vado: 1.653	-1.464	-3.267	-2.447	4.458
Fegof: 8.611	1.228	-0.060	0.586	2.426
Zapu: -5.425	-0.606	3.491	0.770	-2.097
zez: 8.950	3.281	-1.013	1.494	4.635
shift -1: -1.464	-3.267	-2.447
-1.465	-3.268	-2.448
shift +1: 8.611	1.228	-0.060	0.586
8.612	1.229	-0.059	0.587
shift +1: -1.013
-1.012
shift +1: 0.770
0.771
shift -1: -1.464
-1.465

mit: -5.345	-3.032	-0.828	-1.264
paret: 0.487	2.669	3.043	-2.120
rares: -1.660	0.891	1.873	3.964
nuzog: -3.754	-2.682	0.507	-3.142
Mek: -4.077	-1.720	-2.526	2.087
nol: -7.236	0.030	0.838	9.726
zisav: 0.946	1.259	-2.138	9.598
tar: -2.179	0.260	-0.760	2.360
shift -1: -1.660	0.891
-1.661	0.890
shift -1: -3.754	-2.682
-3.755	-2.683
shift +1: -3.032	-0.828
-3.031	-0.827
shift -1: 0.891
0.890
shift -1: 0.946	1.259
0.945	1.258
shift +1: 0.260
0.261

pak: -2.244	-0.718	-4.265	8.388	-3.216	1.560	-0.424	-4.253	2.709	-0.057	2.816	-3.363
Lubud: 1.724	0.755	6.357	-1.114	1.028	6.536	0.598	-4.908	-0.734	-2.201	-3.593	-2.755
Fop: 1.724	0.755	6.357	-1.114	1.028	6.536	-1.096	-4.908	-0.734	-2.201	-3.593	-2.755
shift -1: 1.724	0.755
1.723	0.754
shift -1: -4.253	2.709	-0.057
-4.254	2.708	-0.058
shift +1: 0.755
0.756
shift +1: -0.424	-4.253
-0.423	-4.252
shift +1: 1.560	-0.424	-4.253	2.709
1.561	-0.423	-4.252	2.710
shift -1: 1.724	0.755	6.357
1.723	0.754	6.356

Maluk: 0.956	0.394	-0.793	1.824	1.540	-2.136	-0.740	1.691	-0.174	0.221	0.440	0.262	-0.113	-0.357	1.218	0.183	-2.115	1.588	-0.744	-0.110	-1.136	-0.690	-2.891	0.321	-0.579	1.742	2.444	0.468	0.161	-1.042	-1.315	0.156	0.197	1.025	-0.790	5.771	-0.481	0.624	0.332	0.091	-0.533	-0.154	0.606	-1.631	1.848	2.920	-2.577	0.952	2.042	1.584	-1.975	0.487	0.028	-1.544	-1.165	1.029	-4.573	2.585	-0.646	-0.665	-1.212	1.896	1.754
dezu: 6.533	1.761	-1.019	5.131	-1.346	-1.275	0.924	2.609	0.606	0.313	-0.065	-0.761	-1.088	2.117	0.989	-1.231	-1.369	-1.439	0.298	-1.545	1.348	-1.051	-2.180	0.252	2.063	-1.040	-2.602	-0.123	0.184	-1.229	2.897	0.228	-0.963	-2.317	-0.364	-0.152	0.847	-0.607	-2.283	-1.534	1.099	0.542	-0.202	0.503	0.731	0.386	1.117	-0.124	-0.559	0.269	-2.189	-1.247	0.024	0.669	1.754	-1.979	1.308	0.273	-0.971	-0.041	0.804	-1.901	2.496
fufo: 5.213	-1.646	-2.027	-2.634	-0.452	2.780	1.973	1.012	0.925	0.452	0.308	-2.329	-1.838	-2.688	0.363	-0.250	0.048	0.247	9.006	0.546	-1.082	-0.982	-1.058	-0.253	0.025	-0.321	-0.375	-0.150	0.498	-2.193	1.941	0.037	-0.476	-0.616	-1.126	-0.977	0.023	0.107	-0.795	-0.297	-2.893	1.187	1.314	0.684	-1.059	1.167	0.664	-0.024	0.798	-0.787	1.793	-0.131	0.550	0.315	4.775	1.119	6.213	-1.038	0.085	1.933	0.597	-1.634	-0.192
lodep: -1.641	0.165	-0.923	7.681	1.278	-1.840	-0.262	-1.219	0.284	-0.132	-0.231	0.284	2.267	-1.799	-2.425	1.022	3.146	-0.495	2.567	0.533	0.323	1.106	-0.388	0.549	1.766	0.620	-2.455	-0.710	-0.138	-2.394	-2.654	0.600	-1.157	1.762	0.024	-1.991	-0.055	-0.322	2.257	-0.051	0.570	3.791	3.018	-1.316	0.871	-0.151	-0.255	0.480	0.271	3.290	1.591	-2.930	0.505	0.505	3.291	-0.800	-0.122	-3.069	-1.145	-1.113	-1.071	1.234	1.135
pelos: 4.868	-0.876	-3.456	0.705	-0.833	-2.461	-0.439	0.325	-2.591	-0.227	-0.273	2.305	-1.918	-2.403	1.413	1.665	-1.367	1.601	-6.684	0.758	0.006	-0.039	-0.834	1.078	3.610	-0.464	-3.362	-0.832	0.204	-6.766	-3.377	-0.359	0.587	0.398	-0.176	1.000	-1.698	0.942	-0.348	0.249	-5.911	-4.709	1.365	-0.272	-4.307	-0.533	-0.548	-0.223	0.210	-0.758	0.045	-3.045	-0.070	1.675	0.863	0.130	3.222	0.358	2.412	-1.407	1.231	1.269	0.279
susoz: -0.061	-0.217	-1.041	5.031	0.611	0.226	0.114	-2.241	-0.325	-0.413	0.423	-0.468	-0.132	0.651	-1.671	-0.609	4.967	2.257	-4.817	1.230	1.247	2.975	-2.828	0.758	0.747	-5.752	1.889	-0.432	-0.519	-3.358	5.713	-0.934	-0.401	-1.265	-0.744	-1.285	0.492	-0.412	2.678	-0.478	0.073	-1.203	0.205	0.311	-1.616	-3.114	-0.479	0.782	-0.542	0.858	1.122	-0.910	0.623	3.033	-3.260	-0.137	-2.541	1.323	-0.558	2.262	1.903	1.447	-1.484
Tuto: 0.529	-0.114	1.358	-2.133	0.602	0.149	-0.809	0.602	1.048	0.783	1.085	0.224	0.369	1.266	2.741	1.308	0.749	-1.138	5.178	1.188	2.178	-0.196	-0.068	-0.593	2.138	-2.060	-7.921	0.006	0.529	1.702	1.332	0.176	-0.190	0.863	-0.829	-2.938	-0.945	0.176	-1.416	0.860	0.984	1.771	2.413	-0.499	-1.168	-1.465	0.398	-0.470	1.538	1.480	-1.390	-0.878	-0.215	0.602	-0.053	-1.489	1.190	0.067	-1.576	-1.300	-0.920	0.166	0.250
Lud: -1.758	-1.661	0.383	0.807	-0.818	-1.807	2.301	-0.715	-0.039	-0.280	-0.435	-0.737	1.018	-0.941	-2.496	0.386	-0.511	-0.329	-0.385	-1.304	-0.196	-0.017	1.958	0.374	-0.165	-2.511	-1.758	1.275	-1.052	-1.978	-0.333	0.506	-0.367	-2.263	-0.991	-2.305	1.203	0.031	-0.367	0.836	-3.055	-4.725	-1.339	0.491	2.170	-0.182	1.198	1.198	0.039	2.068	0.288	0.251	0.810	-2.282	-1.477	-0.333	2.820	-0.851	-1.689	-0.464	1.786	-1.073	-0.621
rilep: -1.169	0.190	-1.910	-2.622	0.537	2.206	0.386	0.066	0.005	0.201	-0.798	0.108	-0.664	-1.255	-1.097	0.326	0.882	1.228	-2.286	-1.871	-0.090	1.568	0.127	-0.790	2.834	6.525	-2.041	1.285	0.655	0.306	-0.318	-0.784	-0.379	0.516	0.678	0.226	0.094	-0.780	-1.360	0.254	1.749	-0.553	2.029	-0.318	-1.670	0.769	1.151	-1.247	0.399	-0.079	-6.576	-0.992	-0.409	-0.625	-0.747	-0.570	-3.239	-1.852	-0.513	-0.201	-0.639	-0.164	-2.096
zovuf: -2.967	-0.880	-2.838	6.299	1.490	-2.059	-0.651	2.163	1.836	0.520	0.880	-0.994	1.002	-1.287	1.801	0.370	0.891	-0.686	-6.308	-1.084	0.771	-0.440	0.518	-1.123	2.912	2.246	-3.461	-1.452	-0.163	0.759	0.063	-0.062	-0.121	0.716	0.026	1.056	1.333	-0.640	1.136	0.281	3.004	0.571	1.990	1.613	1.336	-0.699	-0.440	0.128	-0.522	2.451	0.655	1.176	-0.725	1.426	-1.025	-1.007	6.554	-0.066	0.401	0.110	1.737	-3.518	-5.605
Dufon: -1.753	-0.898	-0.923	-0.532	-0.052	2.199	-0.451	-3.199	-0.954	1.549	0.281	0.503	0.133	-1.112	-2.849	0.887	-1.723	0.209	-4.813	0.750	1.691	2.013	-0.590	-0.521	-2.161	1.574	-2.610	-1.301	0.477	1.470	-0.091	-0.104	1.710	0.201	0.103	1.686	1.235	0.544	1.898	-0.147	1.922	3.384	2.016	-0.024	-1.242	-0.847	0.259	0.153	-0.876	1.594	4.335	-1.149	0.630	-1.925	-0.222	0.532	6.285	1.113	1.282	-0.192	0.572	3.379	4.546
taz: 0.886	1.809	-1.296	5.143	0.496	0.056	0.924	-1.328	-0.258	0.610	0.569	-1.796	1.442	-1.889	-2.901	-1.218	-0.344	-1.003	1.332	-1.013	0.589	-0.546	-0.531	0.122	0.013	-0.675	2.301	0.327	-0.474	0.442	0.460	-0.811	-0.895	0.241	0.223	2.871	2.265	0.666	-2.379	-0.790	-2.492	3.423	-0.945	-1.341	0.877	-0.551	-0.413	-0.701	-0.358	-1.811	4.632	-0.391	-0.166	1.980	-0.345	-0.515	5.259	3.032	0.329	2.953	0.428	2.430	-0.122
shift +1: -1.013	0.589
-1.012	0.590
shift +1: -0.616	-1.126	-0.977
-0.615	-1.125	-0.976
shift -1: -0.923
-0.924
shift +1: -0.379
-0.378
shift +1: -2.041	1.285
-2.040	1.286
shift -1: -0.131	0.550	0.315
-0.132	0.549	0.314
shift -1: 1.188
1.187

fam: -2.572	-5.057	-3.564	1.579	3.807	-3.017	6.874	5.183	3.702	-1.067	-3.455	-2.262	0.743	3.741	4.427	-1.075	-3.970	3.664	-3.024	-3.339	-3.350	4.570	-2.274	4.873
boran: -1.581	-8.012	-0.955	5.784	3.583	0.292	0.136	-2.459	-0.910	1.803	-1.509	9.436	-4.860	-7.886	-0.363	6.549	5.089	-5.415	3.651	0.049	-6.684	4.910	2.185	7.222
Tigi: -2.572	-5.057	-3.564	1.579	3.807	-3.017	6.874	5.183	3.702	-1.067	-3.455	-2.262	0.743	3.741	4.427	-1.075	-3.970	3.664	-3.024	-3.339	-0.465	2.851	6.646	4.259
vibod: -1.713	-1.585	-0.889	1.702	1.465	-4.271	0.723	1.123	-1.018	3.751	0.524	4.553	5.102	-2.120	1.583	-0.070	3.913	4.324	1.243	-1.410	-1.949	2.529	-3.163	1.290
shift +1: -2.120	1.583
-2.119	1.584
shift -1: 0.136	-2.459	-0.910
0.135	-2.460	-0.911
shift -1: 9.436
9.435
shift -1: 1.579	3.807
1.578	3.806
shift +1: -3.339	-3.350	4.570
-3.338	-3.349	4.571
shift -1: -5.057	-3.564	1.579
-5.058	-3.565	1.578
shift -1: 2.851	6.646
2.850	6.645

